data =
[[128 143 149 147 139 138 120 148 114 127 134 131 146 120 137 146]
 [133 143 155 144 145 144 117 154 113 132 128 129 148 115 133 144]
 [134 141 152 142 144 143 119 151 116 133 128 129 145 117 132 142]
 [134 140 151 141 144 143 120 150 117 134 128 129 144 118 132 141]
 [140 123 119 119 129 130 146 121 151 141 132 135 122 145 128 121]
 [140 123 118 119 129 130 146 120 152 141 131 135 121 146 128 120]
 [132 143 154 145 144 143 117 153 113 131 129 129 147 116 134 144]
 [132 140 149 141 142 141 119 149 116 132 128 128 144 117 132 141]
 [132 140 151 141 142 142 117 150 114 132 127 128 144 116 131 141]
 [131 137 146 138 140 139 118 146 116 131 126 127 141 117 130 138]]
Rows and columns are counted from 0.
(0, 0) = 128
(3, 4) = 144
(4, 11) = 135
(1, 9) = 132
(7, 6) = 119
(2, 9) = 133
(0, 10) = 134
(6, 13) = 116
(7, 13) = 117
(2, 5) = 143
(8, 15) = 141
(2, 14) = 132
(8, 7) = 150
(4, 15) = 121
(0, 2) = 149
(4, 1) = 123
(8, 8) = 114
(8, 6) = 117
(3, 8) = 117
(1, 5) = 144
(5, 15) = 120
(7, 15) = 141
(8, 5) = 142
(6, 0) = 132
(9, 0) = 131
(8, 11) = 128
(5, 1) = 123
(5, 7) = 120
(5, 2) = 118
(6, 9) = 131
(6, 1) = 143
(5, 13) = 146
(4, 12) = 122
(9, 10) = 126
(3, 14) = 132
(1, 6) = 117

arr =
array([[102, 143, 142, 119, 118, 141, 117, 115],
       [106, 141, 139, 121, 120, 140, 119, 117],
       [103, 143, 141, 120, 119, 141, 118, 116],
       [108, 139, 137, 122, 121, 140, 119, 118],
       [104, 143, 140, 120, 119, 141, 118, 116],
       [107, 140, 137, 121, 121, 140, 119, 118],
       [105, 142, 139, 121, 120, 140, 119, 117],
       [107, 141, 138, 121, 121, 140, 119, 118]])
Rows and columns are counted from 0.
(0, 0)	102
(0, 5)	141
(7, 2)	138
(4, 7)	116
(0, 4)	118
(4, 2)	140
(0, 3)	119
(2, 2)	141
(1, 4)	120
(5, 2)	137
(5, 6)	119
(6, 6)	119
(2, 4)	119
(1, 1)	141
(6, 0)	105
(0, 1)	143
(6, 4)	120
(6, 3)	121
(3, 0)	108
(7, 3)	121
(2, 0)	103
(6, 5)	140
(7, 4)	121
(3, 4)	121
(3, 1)	139
(4, 3)	120
(5, 0)	107
(2, 5)	141

A = [144, 118, 151, 108, 154, 135, 142, 139, 128, 130, 119, 113, 123, 140, 151, 122]
A[0] = 144
A[13] = 140
A[8] = 128
A[11] = 113
A[10] = 119
A[15] = 122
A[3] = 108
A[2] = 151

x =
139	111	134	137	138	143	124	110
143	119	143	151	125	140	106	147
127	139	137	122	136	153	127	142
122	136	147	109	128	106	104	146
109	127	131	149	148	105	126	151
147	127	126	138	127	127	143	142
109	131	150	103	139	104	116	114
105	132	116	129	124	104	150	127
135	108	131	104	117	125	124	140
152	127	133	119	149	129	113	111
130	136	149	123	109	137	130	150
142	104	109	122	115	131	111	130
124	113	147	151	152	114	136	122
141	128	115	123	139	140	141	151
127	109	135	135	151	119	150	147
138	142	133	149	151	149	134	130
Rows and columns are counted from 0.
(0, 0) -> 139
(6, 7) -> 114
(4, 6) -> 126
(7, 7) -> 127
(4, 2) -> 131
(9, 1) -> 127
(3, 2) -> 147
(13, 5) -> 140
(15, 3) -> 149
(14, 1) -> 109
(3, 3) -> 109
(5, 1) -> 127
(3, 4) -> 128
(9, 3) -> 119
(2, 0) -> 127
(15, 6) -> 134
(13, 7) -> 151
(14, 0) -> 127
(0, 1) -> 111
(6, 4) -> 139
(3, 7) -> 146
(12, 7) -> 122
(14, 3) -> 135
(4, 1) -> 127
(7, 5) -> 104
(1, 1) -> 119
(8, 2) -> 131
(12, 2) -> 147
(7, 0) -> 105
(15, 7) -> 130
(5, 4) -> 127
(4, 4) -> 148
(3, 0) -> 122
(9, 5) -> 129
(12, 0) -> 124

B =
array([[113, 116, 118, 124, 150, 158, 118, 132, 126, 114, 112, 115],
       [117, 117, 114, 125, 141, 142, 126, 130, 135, 115, 118, 113],
       [139, 146, 136, 129, 138, 121, 116, 128, 133, 135, 144, 131],
       [110, 138, 139, 123, 137, 133, 119, 116, 105, 140, 131, 139],
       [137, 137, 110, 118, 118, 110, 131, 122, 137, 131, 137, 125],
       [140, 145, 129, 126, 134, 119, 117, 127, 132, 135, 144, 129],
       [112, 119, 126, 125, 147, 156, 117, 128, 121, 117, 115, 116],
       [111, 134, 137, 123, 138, 136, 119, 120, 108, 135, 128, 134],
       [116, 117, 116, 126, 139, 148, 125, 132, 131, 118, 116, 116],
       [128, 117, 126, 139, 127, 152, 132, 142, 125, 124, 112, 129],
       [145, 148, 131, 130, 136, 120, 116, 133, 139, 133, 147, 127],
       [140, 122, 124, 137, 123, 129, 135, 138, 136, 123, 124, 129]])
Rows and columns are counted from 0.
(0, 0): 113
(6, 3): 125
(3, 7): 116
(1, 10): 118
(1, 11): 113
(8, 5): 148
(6, 10): 115
(10, 9): 133
(4, 5): 110
(10, 5): 120
(8, 8): 131
(10, 7): 133
(1, 2): 114
(3, 0): 110
(3, 2): 139
(4, 10): 137
(4, 9): 131
(2, 0): 139
(5, 9): 135
(2, 4): 138
(11, 0): 140
(3, 11): 139
(1, 5): 142
(7, 5): 136
(2, 2): 136
(8, 7): 132
(10, 4): 136
(8, 0): 116
(4, 2): 110
(5, 11): 129
(9, 11): 129
(9, 5): 152
(7, 3): 123
(5, 0): 140
(5, 6): 117

M = [118 120 136 116 115 118 125 116 116 155]
M[0] -> 118
M[1] -> 120
M[6] -> 125

grid = [119 151 148 123 133 134 116 121 137 121]
grid[0] -> 119
grid[2] -> 148
grid[7] -> 121

X =
[[116 119 147 128]
 [143 147 100 133]
 [146 129 129 132]
 [107 128 154 138]
 [146 131 127 121]
 [142 132 117 139]
 [128 123 127 127]
 [137 117 131 118]
 [155 129 127 123]
 [101 122 156 137]
 [105 119 140 128]]
X[-11][-4]	116
X[-10][2]	100
X[-10][0]	143
X[9][3]	137
X[0]	[116, 119, 147, 128]
X[-3][-1]	123
X[10][2]	140
X[-7][3]	121
X[-4][2]	131
X[-5]	[128, 123, 127, 127]
X[-1]	[105, 119, 140, 128]
X[:, 0]	[116, 143, 146, 107, 146, 142, 128, 137, 155, 101, 105]
X[5][3]	139
X[9][-4]	101
X[7][-3]	117
X[-4][-1]	118
X[0][-2]	147
X[-1][-4]	105
X[-3][-2]	127
